Here is a tiny trained network, its code and every weight. The questions are about switching its units off for an input and a class, where a switched-off unit gives its printed mean instead of its output.

import numpy as np


def w(rows, s, z=0):
    codes = np.array(rows[::2]) - 128.0
    scale = np.full(codes.shape[1], s)
    scale[-1] = z or s
    return codes * scale


def f(y):
    return np.maximum(y, 0)


def log_softmax(a):
    a = a - a.max(-1, keepdims=True)
    return a - np.log(np.exp(a).sum(-1, keepdims=True))


def net(x, mask):
    res = np.array(x, float).reshape(1, 4) / 4 @ E
    y = f(res @ A[0][:, :-1].T + A[0][:, -1])
    res = res + np.where(mask, y, B[0][:, -1]) @ B[0][:, :-1]
    return log_softmax(res[-1] @ U[:, :-1].T + U[:, -1])


A, B = {}, {}
E = w([
[123,148,159,86],'x0',
[167,83,55,161],'x1',
[17,7,107,45],'x2',
[197,62,223,139],'x3',
],0.012)
A[0] = w([
[126,51,174,118,109],'neuron 1',
[219,91,209,126,160],'neuron 2',
[113,117,82,95,113],'neuron 3',
[232,163,54,162,214],'neuron 4',
[85,58,108,58,159],'neuron 5',
[53,36,134,132,190],'neuron 6',
[33,111,74,70,169],'neuron 7',
[194,255,74,117,255],'neuron 8',
[199,155,71,178,207],'neuron 9',
[136,98,182,215,157],'neuron 10',
],0.0096,0.0079)
B[0] = w([
[106,37,133,11,175],'neuron 1',
[199,69,201,142,208],'neuron 2',
[92,180,108,146,158],'neuron 3',
[96,167,200,170,218],'neuron 4',
[242,138,37,97,216],'neuron 5',
[182,166,42,2,221],'neuron 6',
[190,219,68,149,225],'neuron 7',
[61,183,250,127,248],'neuron 8',
[97,148,199,39,206],'neuron 9',
[209,135,153,114,176],'neuron 10',
],0.0098,0.015)
U = w([
[44,207,149,100,216],'0',
[204,123,193,106,229],'1',
[63,126,80,188,23],'2',
[96,129,89,152,2],'3',
[124,78,104,122,4],'4',
[105,96,101,190,34],'5',
[171,236,48,102,163],'6',
[164,49,104,4,100],'7',
],0.012,0.0044)

Each question gives the input, the list of numbers given to net, and the class t.
The units are the neurons (one row each of A and B). Each row of codes is followed by its name. A weight is (code - 128) times the scale printed after its matrix; where a second scale follows, it is the last column's (A, B and U).
mask holds one flag per neuron, in row order. A switched-off neuron (its flag False) gives its mean, the last column of its row in B, instead of its output. The means were averaged over made-up inputs and are rounded, as every weight is.
A unit's drop is (log p(t) with every unit on - log p(t) with that unit switched off) / (log p(t) with every unit on - log p(t) with every unit switched off).
The circuit of an input: a set's keep is (log p(t) with only the set's units on - log p(t) with every unit switched off) / (log p(t) with every unit on - log p(t) with every unit switched off). Starting from all 10 units, units are removed one at a time, each time the one whose removal leaves the highest keep (on an exact tie, the one counted first), for as long as the keep stays at least 0.8.
units of the circuit, in order: the units of the circuit, biggest drop first
unit that matters most: the unit with the biggest drop
k most important neurons: the k neurons with the biggest drops, biggest first
drop of u: that unit's drop, to one decimal
input [-8,-6,1,6], class 7: units of the circuit, in order	(neuron 8; neuron 1)
input [7,-5,5,0], class 6: unit that matters most	neuron 7
input [-2,3,-5,0], class 0: units of the circuit, in order	(neuron 8; neuron 5)
input [-7,4,-8,1], class 1: 3 most important neurons	(neuron 10; neuron 2; neuron 3)
input [5,2,0,-8], class 0: 3 most important neurons	(neuron 8; neuron 6; neuron 5)
input [-8,-4,1,1], class 7: 4 most important neurons	(neuron 7; neuron 8; neuron 4; neuron 3)
input [-4,5,1,7], class 7: 2 most important neurons	(neuron 1; neuron 8)
input [2,6,1,3], class 7: drop of neuron 7	0.1
input [-7,3,7,-2], class 6: drop of neuron 7	0.3
input [-4,-2,-1,0], class 0: drop of neuron 2	0.4
